Below are the code and all the weights of a small trained network. Each question names an input and a class and asks about switching units off, where a switched-off unit gives its printed mean instead of its output.

import numpy as np


def w(rows, s, z=0):
    codes = np.array(rows[::2]) - 128.0
    scale = np.full(codes.shape[1], s)
    scale[-1] = z or s
    return codes * scale


def f(y):
    return y / 2 * (1 + np.tanh(0.7978845608 * (y + 0.044715 * y**3)))


def log_softmax(a):
    a = a - a.max(-1, keepdims=True)
    return a - np.log(np.exp(a).sum(-1, keepdims=True))


def net(x, mask):
    res = np.array(x, float).reshape(1, 6) / 4 @ E
    y = f(res @ A[0][:, :-1].T + A[0][:, -1])
    res = res + np.where(mask, y, B[0][:, -1]) @ B[0][:, :-1]
    return log_softmax(res[-1] @ U[:, :-1].T + U[:, -1])


A, B = {}, {}
E = w([
[101,71,97,175,179,83,108,171,154,194,115],'x0',
[189,104,123,45,182,148,118,138,105,167,211],'x1',
[149,70,205,105,143,118,16,113,121,153,82],'x2',
[156,139,57,168,173,127,68,160,113,7,183],'x3',
[137,181,159,84,96,249,85,202,180,95,181],'x4',
[242,104,90,22,130,65,142,135,191,127,38],'x5',
],0.011)
A[0] = w([
[132,51,116,189,198,120,73,66,88,109,142,143],'n0',
[209,39,102,91,76,56,124,64,139,100,75,253],'n1',
[42,195,157,135,3,141,167,177,94,114,165,137],'n2',
[150,176,174,184,149,181,187,145,72,184,186,158],'n3',
[136,120,143,95,179,198,162,169,137,183,231,160],'n4',
[218,222,64,58,130,137,219,168,211,5,44,137],'n5',
[6,244,167,254,107,103,226,153,170,154,86,150],'n6',
[108,100,126,54,206,62,65,160,242,184,44,142],'n7',
[62,89,161,108,151,236,145,233,126,136,203,182],'n8',
[133,121,157,148,126,170,39,12,67,101,159,205],'n9',
[27,195,174,139,143,166,101,153,173,82,99,171],'n10',
],0.007,0.005)
B[0] = w([
[170,126,114,160,151,78,97,155,124,111,173,192],'n0',
[235,106,226,129,209,119,156,124,123,160,157,236],'n1',
[72,144,139,135,87,149,124,99,133,81,86,203],'n2',
[102,162,95,92,109,73,69,74,141,181,117,191],'n3',
[81,138,70,53,111,121,155,171,73,206,126,204],'n4',
[198,139,95,98,99,153,212,85,120,49,252,241],'n5',
[114,156,114,183,131,140,141,14,188,116,86,254],'n6',
[158,55,104,160,187,208,139,138,173,196,116,223],'n7',
[77,137,64,70,97,219,77,121,97,141,131,218],'n8',
[112,154,195,169,138,115,91,174,93,125,108,198],'n9',
[147,172,121,156,121,225,117,175,157,141,125,186],'n10',
],0.011,0.013)
U = w([
[94,90,93,180,158,8,174,83,104,131,138,254],'0',
[113,167,114,173,80,158,151,94,191,103,81,130],'1',
[190,131,110,104,101,125,197,114,144,82,165,74],'2',
[126,152,118,170,120,150,86,193,123,106,145,122],'3',
[148,146,197,113,146,89,153,105,78,132,106,75],'4',
[85,136,95,81,95,135,135,123,96,174,133,225],'5',
[169,19,130,134,155,131,143,130,179,176,105,87],'6',
],0.012,0.00097)

Each question gives the input, the list of numbers given to net, and the class t.
The units are the neurons (one row each of A and B). Each row of codes is followed by its name. A weight is (code - 128) times the scale printed after its matrix; where a second scale follows, it is the last column's (A, B and U).
mask holds one flag per neuron, in row order. A switched-off neuron (its flag False) gives its mean, the last column of its row in B, instead of its output. The means were averaged over made-up inputs and are rounded, as every weight is.
A unit's drop is (log p(t) with every unit on - log p(t) with that unit switched off) / (log p(t) with every unit on - log p(t) with every unit switched off).
The circuit of an input: a set's keep is (log p(t) with only the set's units on - log p(t) with every unit switched off) / (log p(t) with every unit on - log p(t) with every unit switched off). Starting from all 11 units, units are removed one at a time, each time the one whose removal leaves the highest keep (on an exact tie, the one counted first), for as long as the keep stays at least 0.8.
circuit, biggest first: the units of the circuit, biggest drop first
k most important neurons: the k neurons with the biggest drops, biggest first
drop when u is switched off: that unit's drop, to one decimal
input [-6,6,-4,-2,-5,-2], class 5: 2 most important neurons	(n1 n6)
input [1,8,7,8,-7,-5], class 3: circuit, biggest first	(n9)
input [8,-2,7,-3,-1,-8], class 3: 4 most important neurons	(n0 n9 n2 n10)
input [-3,-3,3,2,-6,4], class 6: 2 most important neurons	(n7 n1)
input [5,-7,7,-3,-4,-8], class 1: 2 most important neurons	(n6 n10)
input [1,-5,0,4,-7,3], class 6: 2 most important neurons	(n1 n3)
input [5,-6,0,7,3,2], class 2: 2 most important neurons	(n5 n9)
input [4,5,-6,7,3,1], class 5: 3 most important neurons	(n4 n8 n1)
input [0,-5,-7,-6,-3,4], class 2: 2 most important neurons	(n5 n1)
input [1,5,7,4,7,-5], class 5: 2 most important neurons	(n4 n8)
input [6,-7,-2,-2,-8,4], class 6: drop when n7 is switched off	0.2
input [-7,1,5,-4,1,-1], class 4: drop when n9 is switched off	0.1
input [-4,2,8,-3,0,-7], class 3: drop when n9 is switched off	1.3
input [-1,-2,8,2,-6,-3], class 4: circuit, biggest first	(n9)
input [1,5,-4,-8,-6,-2], class 0: drop when n8 is switched off	0.5
